Each row of numbers stands for one object and depends on some of the facts below. Use the named rows to name the rest.

How the objects are related:
gami (α f) (γ 477)
skasa (α f) (γ 161)
flozi (α f) (Ξ vekel) (γ 780)
gezibo (α a) (γ 161)
kligrim (α b) (γ 780)
drutuk (α e) (Ξ floluk) (γ 780)
paston (α b) (γ 161)
vekel (α b) (Ξ trolu) (γ 780)
sefis (α b) (γ 161)
keklak (α a) (γ 161)
gezo (α c) (Ξ drikunu) (γ 161)
stilim (α c) (γ 780)
feza (α b) (γ 291)
pupus (α a) (γ 161)
baskal (α a) (Ξ plerom) (γ 477)
peboklil (α b) (γ 291)
gubro (α e) (Ξ steseple) (γ 477)
brelo (α e) (Ξ nabis) (γ 780)
trolu (α f) (Ξ fumi) (γ 477)
raske (α c) (γ 291)
muvol (α d) (Ξ flozi) (γ 477)
mebruk (α e) (γ 291)
bopel (α e) (Ξ gubro) (γ 161)
skistam (α d) (Ξ keklak) (γ 161)
podus (α f) (γ 291)
nepluk (α b) (γ 161)
plase (α d) (γ 161)
susku (α a) (Ξ ruklol) (γ 291)
fiza (α c) (Ξ podus) (γ 161)
dradrer (α e) (Ξ linistun) (γ 291)
plagreno (α c) (γ 291)
trinem (α f) (γ 780)
pebe (α a) (γ 477)
klafiklon (α d) (Ξ paston) (γ 477)
stidos (α a) (γ 291)
fumi (α b) (γ 161)
zirim (α f) (Ξ stadrek) (γ 477)
ruklol (α c) (γ 161)
klotuk (α a) (Ξ gezibo) (γ 780)
kluplar (α c) (Ξ drebrar) (γ 291)
pludel (α e) (Ξ plagreno) (γ 161)
kletrem (α c) (Ξ fluklo) (γ 161)
fluklo (α c) (γ 291)
litru (α b) (γ 477)
drebrar (α a) (Ξ grebun) (γ 161)
drinil (α d) (γ 780)
goplaflek (α b) (Ξ miples) (γ 161)
brutek (α e) (γ 161)
fadre (α e) (γ 780)
lovek (α f) (Ξ bibabrok) (γ 161)
stugen (α c) (Ξ notru) (γ 291)
grebun (α b) (Ξ pludel) (γ 477)
plerom (α e) (Ξ zenam) (γ 780)
kepla (α c) (γ 161)
trubruk (α c) (γ 291)
tuvis (α f) (γ 477)
tepir (α e) (Ξ gezo) (γ 161)
ziflis (α c) (γ 477)
stoklom (α c) (Ξ lisok) (γ 477)
flalol (α b) (γ 291)
satu (α c) (Ξ tuvis) (γ 291)
stadrek (α f) (γ 477)
bibabrok (α f) (γ 477)
leser (α b) (γ 780)
poflal (α c) (Ξ plase) (γ 161)
steseple (α a) (Ξ treras) (γ 291)
liti (α c) (Ξ kluplar) (γ 477)
stunon (α a) (Ξ flolelak) (γ 291)
flolelak (α c) (Ξ leser) (γ 161)
duri (α b) (Ξ kleko) (γ 161)
vavel (α b) (γ 477)
bitim (α d) (γ 161)
vize (α b) (Ξ raske) (γ 161)
leni (α a) (Ξ romur) (γ 291)
meste (α b) (Ξ sufem) (γ 477)
drukol (α c) (γ 477)
bepi (α f) (γ 291)
bogrevir (α b) (Ξ meste) (γ 780)
trofo (α d) (γ 291)
grakal (α b) (γ 780)
fuski (α a) (γ 477)
teples (α e) (Ξ baskal) (γ 161)
peta (α c) (Ξ skistam) (γ 161)
sufem (α b) (γ 161)
lisok (α a) (Ξ kepla) (γ 291)
miples (α b) (γ 780)
zenam (α d) (Ξ floru) (γ 161)
drogro (α a) (Ξ lovek) (γ 161)
mugrol (α e) (γ 477)
kinek (α b) (Ξ bitim) (γ 477)
kleplis (α d) (γ 161)
zupom (α a) (γ 780)
kadi (α a) (γ 161)
nabis (α a) (Ξ bopel) (γ 291)
romur (α f) (Ξ pebe) (γ 161)
notru (α c) (γ 161)
floluk (α c) (Ξ vavel) (γ 291)
kleko (α a) (Ξ klogutrus) (γ 161)
ditrir (α c) (Ξ pupus) (γ 161)
rikoplel (α b) (Ξ nepluk) (γ 161)
groplek (α a) (Ξ peta) (γ 780)
flali (α a) (Ξ feza) (γ 780)
fibri (α f) (Ξ flalol) (γ 780)
treras (α c) (Ξ klafiklon) (γ 477)
ruku (α d) (Ξ kligrim) (γ 291)
skuvigrak (α a) (Ξ dradrer) (γ 780)
drikunu (α f) (Ξ satu) (γ 161)
stibim (α f) (Ξ drukol) (γ 161)
klogutrus (α a) (Ξ kinek) (γ 477)
linistun (α d) (γ 477)
tidarom (α c) (Ξ skuvigrak) (γ 291)
floru (α e) (Ξ tepir) (γ 161)

Known rows:
[-48 -43  56  -7  40  21 -22  -6 -25  -8 -38  14  16 -30 -84 -15  18  74
 -31  15 -12 -16  15  22 -36 -17  -3  57 -26   3  54 -41 -27  26 -19  11
  10  21 -31   9  22  41 -48] : flali
[-15  19  57 -29  30  16  -4 -16  39   1 -36  17  44 -35 -85 -15  23  74
 -22  46  -6  -7  23 -15  24 -24  -2  55 -27  -5  53 -44 -29  23 -24 -17
  -2  22 -28  -5  26  37 -60] : trinem
[-34 -22  26 -12  14  16  -2 -44 -25  20 -30 -23 -15 -27   1  26 -21   9
 -14 -16  31 -18 -21  32 -39  -2  12  -3  19 -15  47  35  15  22  28  -7
  12  11 -28  12 -39 -19 -26] : leni
[ 21  13 -14  -6  35 -14  -2 -45  35  27 -37 -17  16 -43  -1   2 -55  34
   6 -10  24   5 -36  22 -28 -24   8 -13 -19 -38  50  26   9  28  56 -28
   9  19 -15  22  -5 -34 -28] : flalol
[-25  17  55 -26  12  17  -9 -22 -16  24 -31  -2 -24 -45 -20  24   3   2
 -18  24  36 -13 -57  32  19   5  -1 -20  13 -33  49  38  20  21  54  28
   7  21  20  26 -45 -39 -10] : pebe
[-48 -44  55  -7  39  21 -22  -4 -28  -9 -38  14   9 -24 -83 -15  17  73
 -31   8 -18 -17  14  27 -37 -20  -3  59 -24  -2  54 -42 -28  28 -25   7
  11  20 -30   3  20  43 -47] : groplek
[-11  28  48 -21  31 -13  -1 -28  22  29 -38  -8 -17 -45 -17  16 -30   8
  -5  17   5   7 -58  35  25 -27  -4 -15  -3 -42  52  36  10  28  55   1
   9  25  45  26 -34 -39  -7] : vavel
[ -9 -38 -33  21  40 -61   1 -14  36  30 -34 -61  17  15  -4  40 -56 -10
  -4 -14 -37  51 -15  19 -19  23  -3  -2   4 -26   9  21 -42  23  53   1
  -1 -42  16 -35 -43 -12  26] : rikoplel
[-49 -43  56  -5  37  20 -25  -3 -31 -11 -38  14   3 -18 -83 -14  18  73
 -32   4 -21 -19  12  32 -38 -20  -3  59 -19  -7  54 -41 -26  27 -28   0
  12  17 -30  -1  19  45 -46] : skuvigrak
[-48 -50 -31 -35 -20 -29   2   2   0  37 -32 -70  49  36   3  52 -22 -11
   1 -16  -5  55   4 -34  26  51 -11  45  52  13  19 -38  -5 -39  12  34
   2 -47 -31  10 -61 -37  26] : drebrar
[ 28  -2  -3  17   1 -34   3 -25  44  32  41 -14  17  24  -8  57   2 -12
 -18  13  25  46  11 -36  43  52  14 -20  35  45 -33  10 -33 -29  35   3
 -37 -47 -17 -51 -26  -9  15] : brutek
[-40  30  55 -23 -38  13  34 -34 -41  29  24  14 -28 -36   0 -15  16  18
 -35  -1 -33  -5 -58  44 -30   1  -9 -15  21 -41  54  36  33  19  44 -33
   9 -42  41 -16 -63  39  20] : klogutrus
[-29  36  48 -18 -18 -19  32 -38 -27  31 -26  10 -27 -41  -1 -14 -13  23
 -35  -2 -42  15 -59  44 -19 -28  -9  -7   2 -42  54  35  32  28  52 -36
  10  -9  53   3 -60  15  19] : kinek
[-30 -28  56  -2  44  -4 -22  -6  31   4 -40  14  43 -41 -85 -19 -15  73
 -20  36 -29   8   3  13 -17 -30  -4  54 -31 -37  53 -45 -34  30  33 -18
   9  24 -25  19  27  30 -50] : grakal
[  6 -45 -23  20  20 -60  28 -48  39  23  46 -53  42  14 -15  55 -11 -15
  28  -3 -38  44  22 -20 -19  41  -3  12   1  23 -33  44 -34   5 -26  -1
   5 -12  14 -54  -8 -10  18] : drikunu
[  1  40  52 -57  -8  -3  32 -15   5  11 -30 -21  -9 -45 -40  35  13  -4
  14  11  30 -22 -31  39  34  -7  -9 -14  -8 -39  43  26  26  21  35  22
   9  10  48  25 -17 -39 -31] : linistun
[ 10  27  54 -60 -35  22   0 -48  21  33  24   1  29 -25   1  21  22   1
   3   6  42 -15  23 -24  21  36  35 -13  43  30 -16   5  27 -27  10  -3
   3  -2 -28  18  -7 -31 -58] : plagreno
[-30 -26  55  -2  43  -3 -21  -6  31   4 -39  14  42 -41 -85 -19 -16  74
 -21  37 -28   7   3  14 -17 -31  -5  53 -30 -36  53 -44 -34  30  34 -18
   8  25 -27  18  25  31 -50] : leser
[ 24   8  16  11 -10 -33  -7 -14  36  30  44 -22  28  24  -8  47  17 -12
  -7  22  35  32  25 -31  40  55  30 -21  45  46 -34   5 -19 -40  37  27
 -25 -56  -9 -42 -21  -2   8] : notru

Which object is each row?
No name comes twice in this set of rows, the named rows included.
[ -8 -48  28  19  -5 -51  10 -48  12  19  49 -46  42  22 -18  52  18 -14
  30  16 -15  29  27 -25 -28  54  16  -1  25  45 -36  44 -17 -21 -31  23
   9 -28   4 -49 -10   1   8] -> gezo
[-14  26  46 -27 -28  22  11 -57  17  25  28   9 -15  -1   1  50  15  -3
 -22 -15  33 -13  -3   4 -22  -3  25  -2  50   3  16  28  14   4 -27 -31
   3  14 -27 -28 -27  -8 -56] -> dradrer
[ -9 -31 -32  21  33 -62  15 -14  24  31 -25 -53   2  26   0  17 -53  -6
 -26 -14 -43  52 -18  38 -27  23  -6  -3   5 -35  28  17 -23  21  53 -23
  -3 -53  25 -53 -54  24  27] -> duri
[-41   5  56 -29  27  16   3 -22  26  -1 -35  17  33 -21 -83 -13  24  72
 -24  18 -29 -10  22   3  -5 -28  -4  62 -22 -17  53 -43 -34  25 -32 -18
   5  22 -27 -24  26  40 -61] -> fibri
[-44 -46  56  -3  18  20  -6 -46   6 -17  21  18  34 -21 -86 -11  25  45
 -21  46 -33 -11  25 -17 -34 -21   0  61 -23  23  50  -9 -24  24 -33 -27
  12  28 -28 -33  26  44 -62] -> plerom
[ -6  25 -31   9  15 -59  31   1  20  10  -5 -65  22  18 -14  57 -18 -12
   8 -15 -20  13  22  30 -14  47 -10   3  12   9 -28  -6 -19   0   5  17
  -1 -57  25 -48 -34  -2  23] -> skistam
[-19  13  15  19  31 -24  36 -48  37  31  -7 -32 -23  42   2  67  23  -9
 -25 -17   3  43  22   1  39  39  16  20  48  44 -36  42 -54  12  12  48
 -38 -44 -22 -63 -34  -3   1] -> bopel
[-45  40  33 -25  11  19 -33  -2  11  -9 -23   9 -27 -42 -72  69   3 -11
  -5  -5  33 -26 -58  26  -5 -20  22 -17  58 -38  37 -12 -23  22 -31 -30
   5  25  53  22 -32 -34 -56] -> trolu
[ 32  17 -26  16  17 -54  14 -19  46  29  20 -34  33  11  -9  51 -16 -10
   0   4   6  46  15 -26  41  48   2 -16  17  29 -32   4 -34 -12  43   0
 -26 -49   3 -47 -15 -14  17] -> skasa
[  5 -38 -31  19  26 -63  36 -29  14 -10  40 -67  49 -14 -42  50 -27 -14
  42  -9 -39  15  26  19 -38  47 -10  11 -25  20 -33  42  -9  12 -24  10
  13 -34  37 -41  -2 -10  23] -> zenam
[ -2  37  -2 -50  -4  -1  36 -39   1   2 -27 -43  16 -36  -2  34  -5   3
  21 -16  27 -24  18  36 -33 -12  -7  12 -10 -29  31  22  22  19  -5 -10
  12  -1 -10   7  -4 -27 -45] -> ruku
[  7  -4  37 -14  19  16 -10 -40   0  20 -31 -11  -1 -39  -1  10 -32  23
 -10  -7  40 -14 -26  14 -32  12  17 -18  -8  -1  46  30  19  18  56  -5
   7   9 -28  22 -20 -29 -31] -> stidos

The same objects again, as new rows of numbers:
Some objects and their rows:
[  1 -10   1  -8  -7 -30 -23  -2   9  10  -8  -2   7   5   9 -14 -24  13
  -1  14  13 -12  -6   5   7   3  -7  23  21   0  10  -4   0  11 -21  -5
  -8   1] : ruklol
[ 10 -20   7  21 -17 -54  32  -7  30  16   3   1  20   4 -29  14  18 -31
  13   8 -17  69  12  17   4   8   6  26 -24   0 -32 -37 -19   8  19  -2
 -14  13] : treras
[  4   6  -6   4  11  27 -24  -8 -37  -3  -9   3   3  -7   6   1   6  34
  -2   7  22 -14  -3  -6   5   1  -9  -6   6  -6  12   1  -1   3  13  -1
  17   9] : gezibo
[ -2 -14   3  34 -14 -49  44 -10  32  -9 -18  -2   8  -8 -27  17  25 -20
  18 -19  -2  67  10 -21  -5  23  22 -13 -27   8  23  -9  25   5   7   1
  22   3] : grebun
[-11 -12  -4 -14  -8  22  16 -16 -11 -10   2   5 -10  -5 -28   9  18  12
  11   5  23  11  -9 -29   6  13  13   5  15  12   9  13  13   2   2   3
  17  -3] : pludel
[  7  13   2   2  15 -20   8 -11 -14  10 -22  -7   4  -6   9  -4  19  35
  -2 -14   4  -4 -15   2   5  16  -8  -8 -26 -10  18 -27  17  15  10 -17
   7  -1] : nepluk
[ -4   0   7 -38  -7  -2  37  16  26  -9  12   6  -5  -6   1 -19   5   0
   4  21  15  -7  -9 -18   4   6  25 -10 -35  12   2  -6 -23 -17  15  11
  -6  17] : plerom
[ -2  11   5 -32 -12 -10  -1  -7   7  17  10   5  10   1  10 -11 -18  22
  -2  10  30   6   6 -18   4  -6  27  19  28  11  -1 -23 -25  -7   3  12
   3  16] : trinem
[ -8 -12  -6 -25  11  35  45  24  31 -16   8   3 -10  -5   7 -26   1  -8
   0  23 -18 -13 -12   8   5   1   8  -9 -27  11  10  12 -21 -18   8  11
 -16  13] : floru
[  3 -12  -2 -34   5  38  24 -21 -32   7   9   6   2  -1 -28  20  22  15
   4   0  15  17  -8  -5   8  -4  -1  19 -15 -11 -26 -36 -21  10  20  -9
  -4   7] : bopel
[ -9   6  -9   3  13   7  -7   0 -27 -12 -16   0  10 -10  17  -7  14  27
   9  17 -33 -13   5 -10   1   8  -9 -12 -12  -7  13   7   6 -10  10   9
   6  12] : kadi
[  2  17   3  -9  -4 -51  37   1  11  -1 -19  -8  12 -11  14  -7  23  30
   6   2 -20  -5   2 -10   1  27   4 -10 -41  -1  20 -34  18   4  10  -6
   8  14] : grakal
[  5  10  -4  -4  -3  29 -32   4 -36  -7  -7   7   0   2  13   3 -12  45
   2  15  24 -13   2 -17   8 -16 -13  19  19   7   5  17 -22  -7   5  11
   8   7] : bitim
[  3   1   3 -16  -5  44 -22 -11 -35   3  16   7  -4   0 -18  -1  -5  19
   9  15  33  -8   7  -8   8 -16   3  12  29  10 -13  10 -22   0   0   6
   3   6] : skistam
[  2 -18   1  26 -17 -52  -7  22  47  -2 -17  -1  23   4  15   1  -1 -14
   7  19 -24  17   0   1  -3   7   2  19  -7   9  10 -10  -4  -4  -3  11
 -11  17] : ziflis
[  9 -12   6  31 -14   5 -15   8  33   9   0   6  19   7  -5   9 -10 -18
  -3 -11  33  40  -1   8   2 -20  19  19  34  13  -2 -18 -23   0   6  10
   2  13] : tuvis
[ -7  -4  -1 -17  -5  33   6  -9  -3  -4  10   6  -2   3   1 -11  -7   6
   9  18   8  -3  12  -5   5  -7   9  22  20   8   1  -1 -18  -2 -16   7
 -12   8] : stibim
[  0  15  -8  12  28  39 -10  -6  -8  -2 -10 -12 -24   3  12   0  -7 -39
 -26 -39 -36  -7 -20  34 -13   3 -18 -22  10 -25  10  34  24  15  -8 -17
   5 -32] : peboklil
[ -4 -11  -7   7   3  45 -19   0  -9  11  14  -9 -25  13  -6 -12 -36 -36
 -17 -25 -27  -6 -10  27 -12 -14 -16 -12  39 -15 -30  34  20   9 -28 -12
 -13 -32] : stugen

Which object is each row?
No name comes twice in this set of rows, the named rows included.
[ -1  28  13 -39  -6 -48 -29 -20  29  20  14   5  10 -11   2  -3  17  18
   4  -6  33   1   9 -23   3  12  22 -11 -38 -14  14 -38  11  16 -28 -20
   2  14] -> vekel
[  5  -2  11 -21 -16 -43 -10   2   9  22  -2   1  14   0  12 -14 -20  19
  -3   7  29  12  -2  -9   8   7  10  20  11   7   3 -21 -13   3 -10  -5
  -4  16] -> stilim
[ -3  -2  -3   6   5  26  10  -4 -29 -10   1   5  -3 -10   0  -4  21  17
  14  16 -10 -11   8  -8   4   7  -4 -14 -22  -1   8  12  -1  -6  14   6
   1  10] -> drogro
[  0 -20  -5   7  -9 -22  43  -8  22 -10  -2   4  22  -3 -18  51  23 -17
  12  14 -34  68   3  -1  -1   4  11  13 -35  -1 -25 -38 -24  -9  22   7
  -8  15] -> gubro
[ -5   7  -5 -24   5  25 -13  -1  -7  -6  -6   1   3  -2  12   2  -6  33
  -9   8  18  -3 -15  -9   7  -4  -8  14   4   5   9  -4 -16   3  14  -1
   8   5] -> brutek
[ 12 -17   6  24  -9  24   2  -6  -7   7  10   8  17   4 -28  40  18 -19
   8  -7  26  54  11   4   5 -16  16  10   4   8 -32 -24 -23  -5  24   7
   5  15] -> klafiklon

Now the same objects, written a new way:
Some objects and their rows:
[-19   0  50  -2  10  -5 -23  35 -16   2  56  22   7] : gezibo
[-30  -1  41  11  13  24 -16  12 -15 -11  46  24 -14] : drogro
[-12 -47  46   2   8  10 -58  13 -14 -25   8  17   1] : meste
[ -4 -46  49  -5  13  18 -42  11  -8 -25   9  19   2] : grebun
[ -2 -20  51   8  21   0 -45   9 -29 -23 -10  35 -10] : peboklil
[ 17   2  34  -4  26 -14 -25  12 -33 -58  -6  23   5] : plagreno
[  5   7  35  14  20  -5 -27  -3 -28 -61 -15  25  29] : fluklo
[  8   4  30   1  23  -7 -37   4 -38 -60  -5  23  -7] : trubruk
[  4 -27  29  -9  12   4 -37   5 -18 -74  18   6   6] : ziflis
[-33  -6  59  17  12  10 -30  24 -10  13  34   1  -5] : zenam
[  1  18  66  29  22  -3 -33  15 -40   1 -23  40 -29] : drinil
[-25  -5  65   9  16   8 -28  27  -7  10  38   6  -7] : skistam
[-32  -6  65  16  15   8 -29  23  -7   9  35   5  -5] : kleplis
[-26  -9  66  14  14   5 -19  35  -6  12  34   1  11] : bitim
[-33   9  24  10 -23  34 -25  21 -17  -3  54  37 -14] : teples
[ -1 -30  34   0 -34  33 -26  26  -8 -32  24  41  -5] : mugrol
[-34  15  67   2   5  22 -26   8  -3   7  26  -6 -20] : stibim
[-32  14  76  -2  10  15  -9  19   0  10  21  -5  -6] : lovek
[  9 -28  83 -21   4  25 -16   7   5 -19  -6   0 -17] : trolu

Which object is each row?
No name comes twice in this set of rows, the named rows included.
[-53 -22  60  16  17 -11 -14  34 -22 -13  38  15   9] -> paston
[  7 -38  69   1  -4  -1 -54  29   3 -14   6  10   4] -> linistun
[  7  33  89   5  21   5 -11   9 -32   3 -30  31 -32] -> flozi
[ 11   5  85  -7  -4   1 -33  23 -18  -5 -27  12 -13] -> podus
[  7  37  33  11  38 -19 -31   3 -54 -45 -13  36 -18] -> stilim
[-35  -9  48  13  28   2 -27  23 -16   4  36  11  27] -> nepluk
[ 12  -5  33  13 -26  22 -26  25 -30 -26   2  57 -17] -> mebruk
[  7 -13  68  15   8   8 -42  16 -24 -10 -15  28 -19] -> trofo
[  1  37  81   9  12   1 -29  17 -39   0 -40  25 -31] -> trinem
[-20  18  34   3  29  -6 -33   0  -9 -41  55  14  -7] -> ditrir
[-44   0  31  12  18 -18 -11  24 -31 -44  38  -2  16] -> kepla
[ -8  -4  32  23 -11  19 -55   3 -35 -30 -10  35 -15] -> susku
[-29 -13  58   2  35   5  -9  30 -12   1  42  20  14] -> fumi
[ 17  10  27   3  22 -14 -56  -6 -33 -60   5  28 -23] -> tidarom
[  6 -17  80 -19  -8  18 -48   3  11 -23   7   5 -31] -> zirim

